Here is a tiny trained network, its code and every weight. The questions are about switching its units off for an input and a class, where a switched-off unit gives its printed mean instead of its output.

import numpy as np


def w(rows, s, z=0):
    codes = np.array(rows[::2]) - 128.0
    scale = np.full(codes.shape[1], s)
    scale[-1] = z or s
    return codes * scale


def f(y):
    return np.maximum(y, 0)


def log_softmax(a):
    a = a - a.max(-1, keepdims=True)
    return a - np.log(np.exp(a).sum(-1, keepdims=True))


def net(x, mask):
    res = np.array(x, float).reshape(1, 7) / 4 @ E
    y = f(res @ A[0][:, :-1].T + A[0][:, -1])
    res = res + np.where(mask, y, B[0][:, -1]) @ B[0][:, :-1]
    return log_softmax(res[-1] @ U[:, :-1].T + U[:, -1])


A, B = {}, {}
E = w([
[136,121,128,127,123,126,126,123,127,129],'x0',
[185,144,95,139,117,178,142,210,71,199],'x1',
[97,127,248,142,97,178,9,134,105,146],'x2',
[123,15,104,212,236,201,143,106,102,87],'x3',
[126,127,124,129,137,119,119,131,128,132],'x4',
[136,130,130,130,132,117,121,131,121,120],'x5',
[135,121,127,122,121,127,125,122,118,124],'x6',
],0.017)
A[0] = w([
[162,173,73,78,88,64,135,151,191,135,205],'neuron 1',
[92,154,130,157,104,99,99,118,190,129,223],'neuron 2',
[146,132,93,119,121,71,192,143,140,117,195],'neuron 3',
[190,142,80,135,117,196,131,253,40,207,130],'neuron 4',
[108,184,205,88,54,102,52,153,140,178,134],'neuron 5',
[142,182,77,42,100,71,170,117,153,152,219],'neuron 6',
[137,79,55,176,160,133,184,140,125,98,109],'neuron 7',
[79,111,135,99,145,97,114,93,159,97,234],'neuron 8',
[99,155,155,84,73,115,99,112,111,106,210],'neuron 9',
[137,78,43,181,169,124,191,116,116,88,119],'neuron 10',
[192,135,98,169,107,165,137,227,57,207,130],'neuron 11',
[106,67,208,211,170,222,44,119,87,119,2],'neuron 12',
[133,107,85,106,187,134,178,70,135,82,203],'neuron 13',
],0.012,0.0086)
B[0] = w([
[84,107,103,101,98,70,198,140,58,103,228],'neuron 1',
[125,137,179,131,116,97,128,87,126,78,185],'neuron 2',
[118,144,54,183,140,104,185,104,83,70,200],'neuron 3',
[150,177,95,117,138,158,130,187,62,246,232],'neuron 4',
[155,129,217,92,61,195,65,178,142,173,252],'neuron 5',
[68,92,108,129,97,54,201,131,70,92,237],'neuron 6',
[162,162,97,119,192,166,114,68,175,172,205],'neuron 7',
[162,125,146,137,123,99,128,87,170,28,191],'neuron 8',
[133,122,141,97,91,79,87,99,183,115,205],'neuron 9',
[170,135,136,142,178,190,80,121,165,144,218],'neuron 10',
[107,183,96,106,136,166,142,166,87,225,216],'neuron 11',
[62,130,87,105,56,19,254,100,47,89,217],'neuron 12',
[123,66,134,201,155,139,97,178,173,95,204],'neuron 13',
],0.011,0.03)
U = w([
[104,71,115,128,109,34,211,92,117,36,253],'0',
[124,137,51,74,125,103,254,171,14,173,163],'1',
[156,110,246,34,84,110,20,103,196,105,125],'2',
[153,140,195,38,81,186,28,220,80,216,4],'3',
[187,63,120,204,232,165,97,111,223,59,102],'4',
[205,142,38,136,254,230,130,147,130,198,27],'5',
],0.0081,0.0044)

Each question gives the input, the list of numbers given to net, and the class t.
The units are the neurons (one row each of A and B). Each row of codes is followed by its name. A weight is (code - 128) times the scale printed after its matrix; where a second scale follows, it is the last column's (A, B and U).
mask holds one flag per neuron, in row order. A switched-off neuron (its flag False) gives its mean, the last column of its row in B, instead of its output. The means were averaged over made-up inputs and are rounded, as every weight is.
A unit's drop is (log p(t) with every unit on - log p(t) with that unit switched off) / (log p(t) with every unit on - log p(t) with every unit switched off).
The circuit of an input: a set's keep is (log p(t) with only the set's units on - log p(t) with every unit switched off) / (log p(t) with every unit on - log p(t) with every unit switched off). Starting from the 12 units with the biggest drops (on a tie, the unit counted first), units are removed one at a time, each time the one whose removal leaves the highest keep (on an exact tie, the one counted first), for as long as the keep stays at least 0.8.
units of the circuit, in order: the units of the circuit, biggest drop first
most important unit: the unit with the biggest drop
top k neurons: the k neurons with the biggest drops, biggest first
drop of u: that unit's drop, to one decimal
input [8,0,-7,7,6,-7,0], class 4: units of the circuit, in order : (neuron 13)
input [-1,-2,3,0,8,-2,0], class 2: top 3 neurons : (neuron 6; neuron 1; neuron 3)
input [6,8,0,2,-3,-2,3], class 5: top 3 neurons : (neuron 6; neuron 1; neuron 5)
input [4,-6,0,7,-7,7,-7], class 4: top 3 neurons : (neuron 10; neuron 6; neuron 1)
input [0,0,-7,0,-2,-3,8], class 0: top 2 neurons : (neuron 4; neuron 6)
input [3,5,1,-2,-8,-5,-7], class 3: top 2 neurons : (neuron 12; neuron 3)
input [-8,-4,1,5,8,-1,2], class 0: top 2 neurons : (neuron 12; neuron 5)
input [-7,7,2,0,-8,4,-5], class 3: top 3 neurons : (neuron 6; neuron 1; neuron 3)
input [6,0,-2,3,6,2,6], class 4: top 2 neurons : (neuron 4; neuron 11)
input [-1,-3,1,6,6,-2,1], class 0: top 2 neurons : (neuron 12; neuron 5)
input [-4,-8,4,0,-3,2,3], class 2: top 2 neurons : (neuron 6; neuron 1)
input [2,8,3,-8,2,0,7], class 3: drop of neuron 5 : 1.9
input [2,-6,-2,4,-1,3,-7], class 4: drop of neuron 12 : 0.0
input [3,-1,7,-3,-8,7,-1], class 2: most important unit : neuron 4
input [3,1,1,-2,-8,4,0], class 3: drop of neuron 12 : 0.5
